[-26.2 -27.8  49.1  32.0   8.1  66.7 -12.8  10.8 -41.0 -13.9 -46.9 -30.0
   9.9  26.4  53.8  36.2  15.9  37.4  30.9  40.8 -83.3] -> Y
[ 58.6 -11.2 -23.2  -5.5 -15.0 -53.8  13.8 -28.1 -83.3  31.3  22.9  25.2
  -0.3 -17.6 -59.0 -29.3  21.3 -17.7 -10.7  -7.7  40.5] -> H
[-12.0  10.1 -79.7  40.9 -67.2 -21.0  29.8  34.7  31.3   7.4  36.4 -11.2
 -28.9  16.8 -90.6 -19.1  20.6   5.5 -70.7  15.5  43.3] -> R
[ 25.4  50.6  -1.7 -37.1 -29.9  -7.4  14.6 -46.5 -18.9  28.2 -44.1  26.4
  47.8 -30.0  41.1  -3.7 -23.2 -25.0  17.2 -35.0  41.4] -> Z
[-41.6  45.0 -40.0 -12.9 -25.8 -15.3   5.4  -0.3  52.1 -12.7  29.4   4.1
 -30.0  25.6   1.0 -29.4 -31.1 -27.6 -62.4 -22.3  65.0] -> A
size: [-26.2 -27.8  49.1  32.0   8.1  66.7 -12.8  10.8 -41.0 -13.9 -46.9 -30.0
   9.9  26.4  53.8  36.2  15.9  37.4  30.9  40.8 -83.3]  21
size: [-12.0  10.1 -79.7  40.9 -67.2 -21.0  29.8  34.7  31.3   7.4  36.4 -11.2
 -28.9]  13
size: [-26.2 -27.8  49.1  32.0   8.1  66.7 -12.8  10.8 -41.0 -13.9]  10
both Y A:   [-30.0]
both Y H:   [-83.3]
size: [-26.2 -27.8  49.1  32.0   8.1  66.7 -12.8  10.8 -41.0 -13.9 -46.9 -30.0
   9.9  26.4  53.8]  15
size: [-41.6  45.0 -40.0 -12.9 -25.8 -15.3   5.4  -0.3  52.1 -12.7  29.4   4.1
 -30.0  25.6   1.0 -29.4 -31.1 -27.6 -62.4]  19

[ -4.6 -14.1  -2.1   2.7  10.9  10.0  -4.7   8.8   0.3   5.1  10.7  -1.7
   1.2  -5.7   0.2  -3.1   2.6 -10.2   4.4   4.5   8.0   4.7   6.2 -14.1
  -8.1  11.3  -0.4  -0.3  -6.9  -1.9   9.8 -15.9   6.4 -13.6  12.1  -1.7
  10.2   4.1 -17.7  -5.8  -1.9 -17.6  10.1   4.4 -11.4 -12.1   8.3  -3.5
   6.3   4.3 -17.1  14.4   3.3  -4.3] = X
[ -8.2 -13.9   3.1   4.9  -0.1   4.2   2.1   2.8  -2.7  -4.9   5.7  -4.1
  13.0   2.9  -1.2   0.8  -0.9  -7.3   0.6   6.9  13.9  -0.3  -2.4  -9.9
  -5.1  12.2   8.8  -0.6   0.2  -5.9   8.2 -13.0   2.5  -5.1   4.9  -3.2
   8.3  11.7  -5.7  -6.6  -2.5   2.9   2.3  14.4   1.8  -5.9   3.6 -10.8
   7.1   6.2 -13.3  13.1   0.7   3.2] = C
[  3.6 -53.4   1.7   2.9  24.5  23.9  -7.8  20.7  14.0  21.1  36.7   4.1
 -16.5 -20.4   2.3  29.7  -3.6 -12.4  17.9  -5.3   6.4  39.7  27.9 -27.1
  13.8  -3.6  -1.9   8.6 -30.4  14.6  42.5   2.8  -1.0 -37.2  32.5  -9.7
   5.4  38.2 -40.6  -4.2 -19.2 -46.3  44.1  15.8 -10.4  -6.2  33.8  -4.6
  -3.3  38.4 -24.3  77.5  17.3  -8.6] = Q
[ -3.8  -6.8   0.9  -1.1   7.8   9.2   0.8   4.8  -5.2  -1.7   1.6   5.7
  -0.1  -0.9   0.3  -5.7   2.0  -6.1   1.4  -2.5   0.7  -2.8   0.0  -1.8
  -1.5   7.9  -1.0   2.6  -2.2  -1.3   2.5 -12.6   3.3  -9.0   3.8   0.4
  10.8  -3.1  -6.3  -2.1   1.4  -9.8   2.1   2.0  -6.9  -7.1  -1.1  -4.3
   9.3   5.4  -6.8   4.6   0.8  -6.4] = M
[-11.6 -32.4   6.5   4.3  15.2  18.4   2.8   9.5  -3.6  -5.7  13.9  -0.5
  12.0  -3.3   4.4  -1.7  -4.5 -16.3   5.7   4.1  -6.3   5.6   4.9 -19.7
  -1.5 -22.8   9.0   5.8  -5.8  -6.8  21.1 -22.9   3.0 -17.0  14.2  -6.9
  18.8  19.9 -17.8 -13.8  -7.0 -12.6  14.4  19.0  -7.8 -17.0  11.5  -9.8
  17.0  17.1 -27.3  36.8   7.1  -9.6] = K
[ -9.5 -14.7   3.2   4.6  -1.7   1.0   1.3   4.0  -1.8  -2.0   6.4  -3.1
   9.4   4.2  -2.8   0.6  -0.1  -2.6   1.2   9.7   9.9   1.7   1.3 -11.5
  -6.2  10.2   5.8 -22.9  -1.8  -6.6   9.3 -10.2  -0.6  -3.5   5.9  -1.7
   5.7  10.7  -8.7  -8.5  -1.8   0.5   3.1  12.4   1.0  -6.4   8.6 -10.6
   4.6   5.3  -9.7  12.4  -1.0  -0.7] = T
asked: [ -8.2 -13.9   3.1   4.9  -0.1   4.2   2.1   2.8  -2.7  -4.9   5.7  -4.1
  13.0   2.9  -1.2   0.8  -0.9  -7.3   0.6   6.9  13.9  -0.3  -2.4  -9.9
  -5.1  12.2   8.8  -0.6   0.2  -5.9   8.2 -13.0   2.5  -5.1   4.9  -3.2
   8.3  11.7  -5.7  -6.6  -2.5   2.9   2.3  14.4   1.8  -5.9   3.6 -10.8
   7.1   6.2 -13.3  13.1   0.7   3.2]  C
asked: [-11.6 -32.4   6.5   4.3  15.2  18.4   2.8   9.5  -3.6  -5.7  13.9  -0.5
  12.0  -3.3   4.4  -1.7  -4.5 -16.3   5.7   4.1  -6.3   5.6   4.9 -19.7
  -1.5 -22.8   9.0   5.8  -5.8  -6.8  21.1 -22.9   3.0 -17.0  14.2  -6.9
  18.8  19.9 -17.8 -13.8  -7.0 -12.6  14.4  19.0  -7.8 -17.0  11.5  -9.8
  17.0  17.1 -27.3  36.8   7.1  -9.6]  K
size: [ -3.8  -6.8   0.9  -1.1   7.8   9.2   0.8   4.8  -5.2  -1.7   1.6   5.7
  -0.1  -0.9   0.3  -5.7   2.0  -6.1   1.4  -2.5   0.7  -2.8   0.0  -1.8
  -1.5   7.9  -1.0   2.6  -2.2  -1.3   2.5 -12.6   3.3  -9.0   3.8   0.4
  10.8  -3.1  -6.3  -2.1   1.4  -9.8   2.1   2.0  -6.9  -7.1  -1.1  -4.3
   9.3   5.4  -6.8   4.6   0.8  -6.4]  54

[ -8.3  12.7  57.8  -6.4 -11.6  26.5   1.5 -10.8  -7.2   9.6  -2.6   1.1
  -7.2  -1.8  -1.7   4.5 -13.4   9.2 -12.8 -12.2  26.8  -0.8 -21.0  -8.0
 -12.9  -7.3  -4.1] = vot
[ -8.3  12.7  57.8  -6.4 -11.6  26.5   1.5 -10.8  -7.2   9.6  -2.6   1.1
  -7.2  -1.8 -14.3  -9.2 -14.6  43.7  22.9  63.1  28.0 -31.6  80.2   9.3
  -4.0  -8.3  -6.7] = lifav
[ -8.3  12.7  57.8  -6.4 -11.6  26.5  -7.2 -10.8  -7.2   9.6   9.4   1.1
  -7.2  -1.8 -14.3 -12.8 -14.6  43.7  22.9 -15.3 -25.9   8.1  -9.3   1.9
   4.8   9.3  -6.5] = Zer
asked: [ -8.3  12.7  57.8  -6.4 -11.6  26.5   1.5 -10.8  -7.2   9.6  -2.6   1.1
  -7.2  -1.8  -1.7   4.5 -13.4   9.2 -12.8 -12.2  26.8  -0.8 -21.0  -8.0
 -12.9  -7.3  -4.1]  vot
size: [ -8.3  12.7  57.8  -6.4 -11.6  26.5  -7.2 -10.8  -7.2   9.6   9.4   1.1
  -7.2  -1.8 -14.3 -12.8 -14.6  43.7  22.9 -15.3 -25.9   8.1  -9.3   1.9]  24
asked: [ -8.3  12.7  57.8  -6.4 -11.6  26.5  -7.2 -10.8  -7.2   9.6   9.4   1.1
  -7.2  -1.8 -14.3 -12.8 -14.6  43.7  22.9 -15.3 -25.9   8.1  -9.3   1.9
   4.8   9.3  -6.5]  Zer

[ 31.9  52.3 -12.4   4.7  39.8 -66.2]  dip
[-29.2  54.1 -28.1 -44.0  21.1 -22.6]  mizif
[ 41.3 -27.3  18.8  18.2   2.9 -73.2]  Meve
[11.1 10.9 21.0 20.9 17.1 21.0]  vike
size: [ 41.3 -27.3]  2
size: [ 31.9  52.3 -12.4   4.7]  4
asked: [-29.2  54.1 -28.1 -44.0  21.1 -22.6]  mizif
asked: [ 41.3 -27.3  18.8  18.2   2.9 -73.2]  Meve

